Below are the code and all the weights of a small trained network. Each question names an input and a class and asks about switching units off, where a switched-off unit gives its printed mean instead of its output.

import numpy as np


def w(rows, s, z=0):
    codes = np.array(rows[::2]) - 128.0
    scale = np.full(codes.shape[1], s)
    scale[-1] = z or s
    return codes * scale


def f(y):
    return np.maximum(y, 0)


def log_softmax(a):
    a = a - a.max(-1, keepdims=True)
    return a - np.log(np.exp(a).sum(-1, keepdims=True))


def net(x, mask):
    res = np.array(x, float).reshape(1, 6) / 4 @ E
    y = f(res @ A[0][:, :-1].T + A[0][:, -1])
    res = res + np.where(mask, y, B[0][:, -1]) @ B[0][:, :-1]
    return log_softmax(res[-1] @ U[:, :-1].T + U[:, -1])


A, B = {}, {}
E = w([
[27,123,2],'x0',
[129,130,131],'x1',
[129,125,124],'x2',
[206,244,66],'x3',
[245,15,34],'x4',
[126,127,130],'x5',
],0.0038)
A[0] = w([
[63,138,21,39],'neuron 1',
[30,217,195,1],'neuron 2',
[60,196,180,20],'neuron 3',
[49,140,25,26],'neuron 4',
[203,132,226,53],'neuron 5',
[184,228,83,33],'neuron 6',
[162,193,95,56],'neuron 7',
[220,14,51,9],'neuron 8',
[158,162,199,112],'neuron 9',
[100,73,151,77],'neuron 10',
[208,36,57,8],'neuron 11',
[204,248,72,26],'neuron 12',
[68,14,190,35],'neuron 13',
[48,208,189,2],'neuron 14',
[66,120,88,95],'neuron 15',
[53,132,48,29],'neuron 16',
[63,2,199,25],'neuron 17',
[226,112,254,20],'neuron 18',
[89,82,189,114],'neuron 19',
],0.0081,0.0058)
B[0] = w([
[87,37,81,194],'neuron 1',
[37,134,215,216],'neuron 2',
[73,128,199,181],'neuron 3',
[110,25,74,186],'neuron 4',
[80,41,78,215],'neuron 5',
[69,197,55,190],'neuron 6',
[102,173,89,159],'neuron 7',
[9,153,222,253],'neuron 8',
[142,65,108,239],'neuron 9',
[124,177,103,153],'neuron 10',
[28,143,212,217],'neuron 11',
[45,201,31,222],'neuron 12',
[81,219,53,197],'neuron 13',
[59,127,215,191],'neuron 14',
[180,79,134,186],'neuron 15',
[125,33,89,164],'neuron 16',
[80,233,37,205],'neuron 17',
[80,4,75,227],'neuron 18',
[153,174,89,218],'neuron 19',
],0.028,0.0017)
U = w([
[111,141,118,248],'0',
[66,146,164,19],'1',
[119,141,115,234],'2',
[120,143,115,219],'3',
[101,91,83,16],'4',
[102,193,74,22],'5',
[254,168,171,51],'6',
],0.011)

Each question gives the input, the list of numbers given to net, and the class t.
The units are the neurons (one row each of A and B). Each row of codes is followed by its name. A weight is (code - 128) times the scale printed after its matrix; where a second scale follows, it is the last column's (A, B and U).
mask holds one flag per neuron, in row order. A switched-off neuron (its flag False) gives its mean, the last column of its row in B, instead of its output. The means were averaged over made-up inputs and are rounded, as every weight is.
A unit's drop is (log p(t) with every unit on - log p(t) with that unit switched off) / (log p(t) with every unit on - log p(t) with every unit switched off).
The circuit of an input: a set's keep is (log p(t) with only the set's units on - log p(t) with every unit switched off) / (log p(t) with every unit on - log p(t) with every unit switched off). Starting from the 12 units with the biggest drops (on a tie, the unit counted first), units are removed one at a time, each time the one whose removal leaves the highest keep (on an exact tie, the one counted first), for as long as the keep stays at least 0.8.
units of the circuit, in order: the units of the circuit, biggest drop first
most important unit: the unit with the biggest drop
k most important neurons: the k neurons with the biggest drops, biggest first
drop when u is switched off: that unit's drop, to one decimal
input [-8,-1,6,-3,-6,3], class 4: units of the circuit, in order => neuron 18; neuron 5
input [5,-5,0,-7,2,-5], class 5: most important unit => neuron 17
input [-8,-5,-2,-3,-5,2], class 4: 3 most important neurons => neuron 18; neuron 5; neuron 9
input [-8,2,6,-2,5,7], class 4: 2 most important neurons => neuron 18; neuron 5
input [-4,0,-3,6,-2,4], class 5: 2 most important neurons => neuron 12; neuron 6
input [7,-5,0,6,2,2], class 4: units of the circuit, in order => neuron 1; neuron 4
input [3,2,-5,-2,-6,3], class 1: 2 most important neurons => neuron 2; neuron 14
input [-3,6,6,7,-1,3], class 5: units of the circuit, in order => neuron 12; neuron 6
input [8,1,6,5,-6,3], class 4: units of the circuit, in order => neuron 4; neuron 1
input [2,0,0,-7,0,-1], class 5: units of the circuit, in order => neuron 17; neuron 13
input [-5,2,-4,1,7,-2], class 1: units of the circuit, in order => neuron 8; neuron 11
input [2,-5,-5,-8,-1,3], class 5: 2 most important neurons => neuron 17; neuron 13
input [-6,2,-4,0,2,-1], class 4: 2 most important neurons => neuron 18; neuron 5
input [4,-1,0,8,3,-3], class 5: most important unit => neuron 12
input [8,-3,5,7,-7,-5], class 4: 2 most important neurons => neuron 4; neuron 1
input [5,1,-5,0,-7,3], class 1: 3 most important neurons => neuron 2; neuron 14; neuron 3
input [6,5,5,-5,-8,-7], class 1: 2 most important neurons => neuron 2; neuron 14
input [5,6,5,-8,-6,2], class 5: 2 most important neurons => neuron 17; neuron 13
input [3,-4,5,6,-3,-2], class 5: 2 most important neurons => neuron 12; neuron 6
input [-8,1,6,-3,-8,-3], class 1: units of the circuit, in order => neuron 2
input [-7,6,5,-1,8,4], class 1: 2 most important neurons => neuron 8; neuron 11
input [-6,7,3,-2,-7,-3], class 1: 3 most important neurons => neuron 2; neuron 14; neuron 3
input [1,-4,0,-5,-3,-2], class 5: 3 most important neurons => neuron 17; neuron 13; neuron 19
input [-1,-4,6,-5,8,4], class 1: drop when neuron 11 is switched off => 0.2
input [-8,7,1,-7,5,1], class 4: drop when neuron 5 is switched off => 0.5
input [-3,3,5,8,-6,3], class 5: drop when neuron 17 is switched off => -0.1
input [4,-6,-1,7,2,6], class 5: drop when neuron 10 is switched off => 0.0
